Look-ups in named tables: a row name and a column name give one cell, copied from the table.

Godame
          Kir   Vak  Pipulo  Topeti  Poregu  Vilog  Paga
Sudif    0.31  0.37    0.24    0.53    0.37   0.69  0.31
Nifofi   0.73  0.24    0.39    0.42    0.47   0.60  0.34
Mep      0.25  0.42    0.25    0.54    0.37   0.66  0.32
Kino     0.80  0.32    0.54    0.37    0.52   0.42  0.46
Pesoso   0.24  0.42    0.26    0.54    0.37   0.66  0.33
Sukebiz  0.27  0.40    0.25    0.53    0.37   0.67  0.32
Ragag    0.80  0.29    0.49    0.38    0.51   0.49  0.42
Nam      0.13  0.53    0.31    0.54    0.37   0.56  0.40
Kobogo   0.41  0.63    0.64    0.42    0.51   0.21  0.63
Gon      0.51  0.28    0.27    0.49    0.40   0.70  0.29
Solil    0.70  0.47    0.65    0.37    0.54   0.27  0.57
Puvifi   0.25  0.41    0.25    0.54    0.37   0.67  0.32
Mis      0.35  0.35    0.25    0.52    0.38   0.70  0.30

Ragag, Topeti -> 0.38
Sukebiz, Vilog -> 0.67
Kino, Pipulo -> 0.54
Kino, Paga -> 0.46
Sudif, Paga -> 0.31
Mis, Vilog -> 0.70
Pesoso, Pipulo -> 0.26

Tum.csv
,Sobi,Tades,Gib
Gonomas,18,124,78
Filigap,145,45,71
Nupi,207,91,86

Filigap, Sobi -> 145
Nupi, Sobi -> 207
Filigap, Tades -> 45
Gonomas, Sobi -> 18
Nupi, Gib -> 86
Nupi, Tades -> 91
Gonomas, Gib -> 78
Filigap, Gib -> 71
Gonomas, Tades -> 124
Which row has the largest Gib? Nupi

Table Pulubas
cols = Vofi, Fer, Nub, Fozet, Talazol, Zitete, Panin, Sebob, Fasuso
Vedalo: [0.36, 0.33, 0.37, -0.30, -0.31, 0.18, -0.30, 0.36, 0.36]
Pubo: [0.31, 0.08, 0.30, -0.24, -0.23, 0.31, -0.25, 0.31, 0.31]
Vibo: [0.17, 0.23, 0.18, -0.11, -0.12, -0.03, -0.12, 0.17, 0.17]
Tabup: [0.42, 0.50, 0.43, -0.36, -0.37, -0.02, -0.36, 0.41, 0.41]
Ruker: [-0.11, -0.02, -0.11, 0.18, 0.17, -0.19, 0.17, -0.12, -0.12]
Bor: [-0.22, -0.56, -0.25, 0.29, 0.32, 0.38, 0.27, -0.21, -0.21]
Keni: [-0.03, 0.33, 0.00, 0.08, 0.05, -0.39, 0.09, -0.03, -0.03]
Fivib: [-0.49, -0.43, -0.49, 0.56, 0.55, -0.08, 0.55, -0.49, -0.49]
Gifadol: [0.50, 0.30, 0.49, -0.43, -0.42, 0.26, -0.44, 0.49, 0.49]

What is the Fasuso of Fivib in Pulubas?
-0.49
What is the Panin of Gifadol in Pulubas?
-0.44
What is the Zitete of Ruker in Pulubas?
-0.19
What is the Fer of Tabup in Pulubas?
0.50
What is the Talazol of Keni in Pulubas?
0.05
What is the Fasuso of Pubo in Pulubas?
0.31
What is the Sebob of Vedalo in Pulubas?
0.36
What is the Vofi of Ruker in Pulubas?
-0.11
What is the Sebob of Bor in Pulubas?
-0.21
What is the Panin of Tabup in Pulubas?
-0.36
What is the Zitete of Keni in Pulubas?
-0.39
What is the Fozet of Pubo in Pulubas?
-0.24
What is the Vofi of Fivib in Pulubas?
-0.49
What is the Panin of Keni in Pulubas?
0.09
What is the Nub of Tabup in Pulubas?
0.43
What is the Fasuso of Gifadol in Pulubas?
0.49
What is the Fozet of Keni in Pulubas?
0.08
What is the Nub of Pubo in Pulubas?
0.30
What is the Zitete of Vibo in Pulubas?
-0.03
Row with the largest Fer: Tabup

Table Fuf
cols = Tano, Vusisi, Duti
Tamul: [53.60, 55.25, 40.49]
Bovapip: [24.90, 41.73, 52.94]
Dalok: [18.46, 16.13, 79.65]
Dibis: [23.13, 42.40, 52.12]
Ropi: [40.77, 45.84, 49.58]
Petuk: [50.02, 48.85, 46.92]
Dem: [12.75, 25.55, 69.45]
Mov: [17.60, 28.19, 66.79]
Ful: [46.50, 40.06, 56.15]
Latotig: [61.19, 43.64, 53.33]

Tano of Petuk = 50.02
Duti of Dibis = 52.12
Duti of Tamul = 40.49
Vusisi of Dibis = 42.40
Duti of Dalok = 79.65
Duti of Ful = 56.15
Duti of Mov = 66.79
Tano of Dem = 12.75
Tano of Tamul = 53.60
Vusisi of Mov = 28.19
Vusisi of Ful = 40.06
Tano of Latotig = 61.19

Poga
cols = Mok, Pivi, Gazariz, Mibele, Boku, Bel, Dofas
Tuposuf: [61.731, 37.493, 37.812, 29.794, 41.844, 42.041, 32.606]
Fabib: [32.615, 64.671, 60.537, 83.469, 34.545, 42.445, 61.092]
Lod: [53.462, 49.429, 55.922, 62.800, 21.413, 42.230, 41.185]
Fipuf: [57.532, 32.699, 39.541, 17.316, 61.585, 56.846, 39.172]
Lol: [66.805, 38.297, 23.453, 25.880, 37.562, 24.585, 24.315]
Siv: [44.636, 43.570, 37.674, 29.766, 70.516, 51.459, 50.164]
Supif: [35.673, 50.101, 49.328, 45.186, 69.493, 57.956, 60.415]
Gizat: [54.475, 32.277, 33.348, 9.396, 75.210, 57.258, 42.177]
Pigu: [58.181, 48.024, 57.106, 65.151, 10.887, 39.428, 36.170]
Menof: [38.557, 53.786, 64.617, 66.884, 41.835, 57.813, 58.151]
Vemiked: [45.001, 43.732, 35.043, 27.915, 71.726, 49.053, 49.328]
Mib: [51.354, 35.280, 43.682, 21.364, 67.895, 62.334, 46.123]
Regudoz: [37.387, 48.097, 54.174, 46.077, 65.804, 62.640, 59.877]

Boku of Lol = 37.562
Gazariz of Pigu = 57.106
Mibele of Fabib = 83.469
Pivi of Siv = 43.570
Bel of Menof = 57.813
Pivi of Regudoz = 48.097
Boku of Fipuf = 61.585
Dofas of Regudoz = 59.877
Mok of Supif = 35.673
Mok of Lod = 53.462
Dofas of Supif = 60.415
Pivi of Lol = 38.297
Pivi of Vemiked = 43.732
Gazariz of Fabib = 60.537
Mok of Gizat = 54.475
Mok of Lol = 66.805
Mibele of Gizat = 9.396

Bag
         Gofe  Somo   Vut  Mapa  Gile  Regafol  Posa  Mebemug  Temumeg
Zofilod  -0.3   0.1  -0.1  -0.1  -0.3     -0.1  -0.5     -0.2     -0.2
Zad      -0.3   0.0  -0.2  -0.1  -0.2     -0.2  -0.1     -0.2     -0.3
Tisas     0.3   0.1   0.3   0.1   0.2      0.3   0.1      0.2      0.4
Porenu   -0.3   0.1  -0.2  -0.1  -0.3     -0.2  -0.4     -0.2     -0.3
Derul     0.1  -0.2  -0.1   0.1   0.3      0.0   0.6      0.1     -0.1
Sas       0.0   0.2   0.2  -0.1  -0.2      0.1  -0.5     -0.1      0.2
Siba     -0.2  -0.1  -0.3   0.0   0.0     -0.3   0.2     -0.1     -0.4
Vir      -0.3   0.1  -0.2  -0.2  -0.3     -0.2  -0.5     -0.2     -0.3
Nasil     0.2   0.2   0.4   0.0   0.0      0.4  -0.3      0.1      0.5
Renute    0.2  -0.1   0.0   0.2   0.3      0.0   0.6      0.2      0.1
Fosameg  -0.2  -0.1  -0.3   0.0  -0.1     -0.3   0.1     -0.1     -0.4
Musak    -0.3   0.0  -0.2  -0.1  -0.3     -0.2  -0.4     -0.2     -0.3

Porenu, Posa: -0.4
Musak, Mebemug: -0.2
Vir, Vut: -0.2
Siba, Somo: -0.1
Siba, Temumeg: -0.4
Derul, Mebemug: 0.1
Nasil, Temumeg: 0.5

